Below are the code and all the weights of a small trained network. Each question names an input and a class and asks about switching units off, where a switched-off unit gives its printed mean instead of its output.

import numpy as np


def w(rows, s, z=0):
    codes = np.array(rows[::2]) - 128.0
    scale = np.full(codes.shape[1], s)
    scale[-1] = z or s
    return codes * scale


def f(y):
    return y / 2 * (1 + np.tanh(0.7978845608 * (y + 0.044715 * y**3)))


def log_softmax(a):
    a = a - a.max(-1, keepdims=True)
    return a - np.log(np.exp(a).sum(-1, keepdims=True))


def net(x, mask):
    res = np.array(x, float).reshape(1, 8) / 4 @ E
    y = f(res @ A[0][:, :-1].T + A[0][:, -1])
    res = res + np.where(mask, y, B[0][:, -1]) @ B[0][:, :-1]
    return log_softmax(res[-1] @ U[:, :-1].T + U[:, -1])


A, B = {}, {}
E = w([
[129,128,126],'x0',
[212,51,112],'x1',
[128,126,127],'x2',
[128,128,128],'x3',
[127,127,126],'x4',
[40,60,120],'x5',
[111,160,1],'x6',
[126,127,128],'x7',
],0.0087)
A[0] = w([
[200,42,91,84],'N0',
[139,115,202,87],'N1',
[76,69,173,120],'N2',
[144,149,37,84],'N3',
[2,131,166,108],'N4',
[109,147,53,94],'N5',
[82,180,129,103],'N6',
[174,207,151,91],'N7',
[185,185,138,128],'N8',
[138,127,191,75],'N9',
[179,120,206,141],'N10',
[59,199,144,87],'N11',
[183,180,113,94],'N12',
[132,125,219,104],'N13',
[191,22,88,178],'N14',
[63,250,175,68],'N15',
[165,123,44,152],'N16',
[154,126,39,116],'N17',
[197,41,90,82],'N18',
[132,61,108,104],'N19',
[187,182,117,133],'N20',
[170,76,229,99],'N21',
[159,97,20,122],'N22',
[134,92,90,78],'N23',
[188,188,156,117],'N24',
[175,186,145,95],'N25',
[151,144,123,168],'N26',
[174,62,141,77],'N27',
[46,67,138,153],'N28',
[137,129,28,88],'N29',
[65,139,72,100],'N30',
[55,213,142,117],'N31',
[169,75,217,166],'N32',
[95,173,107,140],'N33',
[175,202,151,102],'N34',
[124,149,68,99],'N35',
[55,150,148,113],'N36',
[117,212,87,80],'N37',
[46,72,139,97],'N38',
[111,18,99,131],'N39',
[188,181,151,116],'N40',
[152,113,202,137],'N41',
[68,61,99,105],'N42',
[79,46,109,106],'N43',
[111,94,135,251],'N44',
],0.0095,0.012)
B[0] = w([
[176,163,233,151],'N0',
[109,56,142,138],'N1',
[133,106,105,154],'N2',
[107,32,148,145],'N3',
[176,133,126,167],'N4',
[115,82,166,142],'N5',
[145,127,195,137],'N6',
[167,87,106,136],'N7',
[157,111,61,148],'N8',
[125,17,189,128],'N9',
[104,130,124,169],'N10',
[163,109,209,145],'N11',
[157,59,94,132],'N12',
[67,78,146,152],'N13',
[122,232,170,210],'N14',
[171,126,173,156],'N15',
[72,133,151,176],'N16',
[95,97,151,156],'N17',
[186,156,234,149],'N18',
[178,120,147,134],'N19',
[126,112,94,151],'N20',
[92,102,131,166],'N21',
[82,98,167,170],'N22',
[193,1,227,121],'N23',
[162,126,102,145],'N24',
[159,60,98,131],'N25',
[114,147,102,159],'N26',
[135,98,192,133],'N27',
[161,136,83,178],'N28',
[98,60,144,149],'N29',
[140,111,166,145],'N30',
[150,173,200,164],'N31',
[72,130,112,197],'N32',
[117,148,132,152],'N33',
[168,95,91,139],'N34',
[87,56,178,136],'N35',
[208,134,151,145],'N36',
[136,74,174,139],'N37',
[183,70,102,146],'N38',
[192,154,114,167],'N39',
[139,108,100,143],'N40',
[85,92,96,162],'N41',
[183,90,111,146],'N42',
[185,84,102,147],'N43',
[104,200,38,255],'N44',
],0.0075,0.011)
U = w([
[201,188,232,77],'0',
[21,42,143,33],'1',
[103,193,78,254],'2',
[244,88,26,27],'3',
[88,200,84,192],'4',
[86,205,85,182],'5',
[88,203,84,147],'6',
[88,202,74,141],'7',
],0.011,0.0059)

Each question gives the input, the list of numbers given to net, and the class t.
The units are the neurons (one row each of A and B). Each row of codes is followed by its name. A weight is (code - 128) times the scale printed after its matrix; where a second scale follows, it is the last column's (A, B and U).
mask holds one flag per neuron, in row order. A switched-off neuron (its flag False) gives its mean, the last column of its row in B, instead of its output. The means were averaged over made-up inputs and are rounded, as every weight is.
A unit's drop is (log p(t) with every unit on - log p(t) with that unit switched off) / (log p(t) with every unit on - log p(t) with every unit switched off).
The circuit of an input: a set's keep is (log p(t) with only the set's units on - log p(t) with every unit switched off) / (log p(t) with every unit on - log p(t) with every unit switched off). Starting from the 12 units with the biggest drops (on a tie, the unit counted first), units are removed one at a time, each time the one whose removal leaves the highest keep (on an exact tie, the one counted first), for as long as the keep stays at least 0.8.
circuit, biggest first: the units of the circuit, biggest drop first
most important unit: the unit with the biggest drop
k most important neurons: the k neurons with the biggest drops, biggest first
drop when u is switched off: that unit's drop, to one decimal
input [3,5,8,3,-2,-2,-4,3], class 4: most important unit -> N32
input [-4,5,-1,-5,-3,8,5,6], class 3: circuit, biggest first -> N43; N42
input [8,6,-1,0,-8,4,-6,1], class 5: circuit, biggest first -> N14; N32; N44
input [5,8,7,6,0,-8,5,1], class 0: circuit, biggest first -> N0; N18
input [-6,-3,-3,0,4,6,6,5], class 1: circuit, biggest first -> N14; N5
input [-2,5,-7,2,-1,8,7,-8], class 3: 4 most important neurons -> N39; N43; N42; N28
input [1,8,-3,1,-6,-7,3,-7], class 0: 3 most important neurons -> N0; N18; N14
input [8,8,3,2,-7,-7,1,-7], class 0: 3 most important neurons -> N0; N18; N14
input [-1,6,7,-8,-1,-6,-5,-2], class 2: 2 most important neurons -> N32; N41
input [5,-2,2,5,-5,-3,-7,2], class 1: drop when N14 is switched off -> 0.1
input [2,5,5,-6,8,-8,-4,7], class 3: drop when N8 is switched off -> 0.3
input [5,7,2,6,0,-4,-8,4], class 1: drop when N14 is switched off -> -0.1
input [-3,7,-2,0,-4,4,7,7], class 0: drop when N14 is switched off -> 0.3
input [3,4,-2,7,4,8,7,7], class 3: most important unit -> N39
